Below are the code and all the weights of a small trained network. Each question names an input and a class and asks about switching units off, where a switched-off unit gives its printed mean instead of its output.

import numpy as np


def w(rows, s, z=0):
    codes = np.array(rows[::2]) - 128.0
    scale = np.full(codes.shape[1], s)
    scale[-1] = z or s
    return codes * scale


def norm(h):
    return h / np.sqrt((h * h).mean(-1, keepdims=True) + 1e-5)


def f(y):
    return y / 2 * (1 + np.tanh(0.7978845608 * (y + 0.044715 * y**3)))


def log_softmax(a):
    a = a - a.max(-1, keepdims=True)
    return a - np.log(np.exp(a).sum(-1, keepdims=True))


def net(x, mask):
    res = np.array(x, float).reshape(1, 6) / 4 @ E
    u = 0
    for l in range(2):
        y = f(norm(res) @ A[l][:, :-1].T + A[l][:, -1])
        res = res + np.where(mask[u : u + 6], y, B[l][:, -1]) @ B[l][:, :-1]
        u += 6
    return log_softmax(norm(res)[-1] @ U[:, :-1].T + U[:, -1])


A, B = {}, {}
E = w([
[104,170,97],'x0',
[155,195,36],'x1',
[66,161,194],'x2',
[121,143,128],'x3',
[161,253,152],'x4',
[117,102,73],'x5',
],0.0078)
A[0] = w([
[159,68,206,110],'L0N1',
[124,171,129,143],'L0N2',
[107,64,176,43],'L0N3',
[43,93,197,252],'L0N4',
[182,54,142,51],'L0N5',
[5,127,90,35],'L0N6',
],0.015,0.0019)
B[0] = w([
[137,138,192,206],'L0N1',
[185,100,171,153],'L0N2',
[71,74,121,200],'L0N3',
[6,69,155,254],'L0N4',
[34,176,122,184],'L0N5',
[188,154,210,192],'L0N6',
],0.019,0.0067)
A[1] = w([
[191,19,222,177],'L1N1',
[154,136,92,202],'L1N2',
[173,166,125,180],'L1N3',
[102,119,157,95],'L1N4',
[135,80,138,2],'L1N5',
[175,11,56,104],'L1N6',
],0.012,0.0029)
B[1] = w([
[13,152,244,252],'L1N1',
[84,108,177,180],'L1N2',
[151,27,225,207],'L1N3',
[61,170,114,170],'L1N4',
[227,46,20,107],'L1N5',
[76,1,35,165],'L1N6',
],0.01,0.004)
U = w([
[45,109,155,245],'0',
[214,183,141,93],'1',
[133,122,2,1],'2',
],0.016,0.0044)

Each question gives the input, the list of numbers given to net, and the class t.
The units are the neurons (one row each of A and B). Each row of codes is followed by its name. A weight is (code - 128) times the scale printed after its matrix; where a second scale follows, it is the last column's (A, B and U).
mask holds one flag per neuron, layer by layer. A switched-off neuron (its flag False) gives its mean, the last column of its row in B, instead of its output. The means were averaged over made-up inputs and are rounded, as every weight is.
A unit's drop is (log p(t) with every unit on - log p(t) with that unit switched off) / (log p(t) with every unit on - log p(t) with every unit switched off).
The circuit of an input: a set's keep is (log p(t) with only the set's units on - log p(t) with every unit switched off) / (log p(t) with every unit on - log p(t) with every unit switched off). Starting from all 12 units, units are removed one at a time, each time the one whose removal leaves the highest keep (on an exact tie, the one counted first), for as long as the keep stays at least 0.8.
circuit, biggest first: the units of the circuit, biggest drop first
unit that matters most: the unit with the biggest drop
top k neurons: the k neurons with the biggest drops, biggest first
top k neurons in layer l: the k neurons of layer l with the biggest drops, biggest first
drop of u: that unit's drop, to one decimal
input [2,0,-1,-1,4,-1], class 1: circuit, biggest first : (L0N4; L0N3)
input [6,5,2,4,-6,4], class 1: circuit, biggest first : (L0N6; L0N4)
input [3,8,0,-5,2,6], class 1: unit that matters most : L0N4
input [4,4,-1,-7,1,-1], class 2: top 4 neurons : (L0N5; L0N6; L0N1; L1N1)
input [-6,5,6,-3,7,-8], class 1: circuit, biggest first : (L0N4; L0N3)
input [8,1,-5,-1,2,6], class 2: top 2 neurons in layer 0 : (L0N1; L0N6)
input [-1,2,-2,1,-4,-2], class 2: top 4 neurons in layer 0 : (L0N4; L0N6; L0N1; L0N2)
input [3,3,-8,8,7,7], class 1: top 2 neurons : (L0N4; L0N3)
input [-2,1,-8,3,-3,-4], class 2: top 2 neurons in layer 0 : (L0N4; L0N6)
input [-2,8,7,5,3,4], class 1: drop of L0N4 : 0.5
input [-1,3,-6,5,-2,1], class 2: drop of L1N5 : 0.0
input [1,8,-2,6,-6,-2], class 2: drop of L1N1 : 0.2
input [-1,3,-6,2,3,5], class 2: drop of L0N1 : 0.1
input [-3,2,-2,-3,8,-6], class 1: circuit, biggest first : (L0N4)
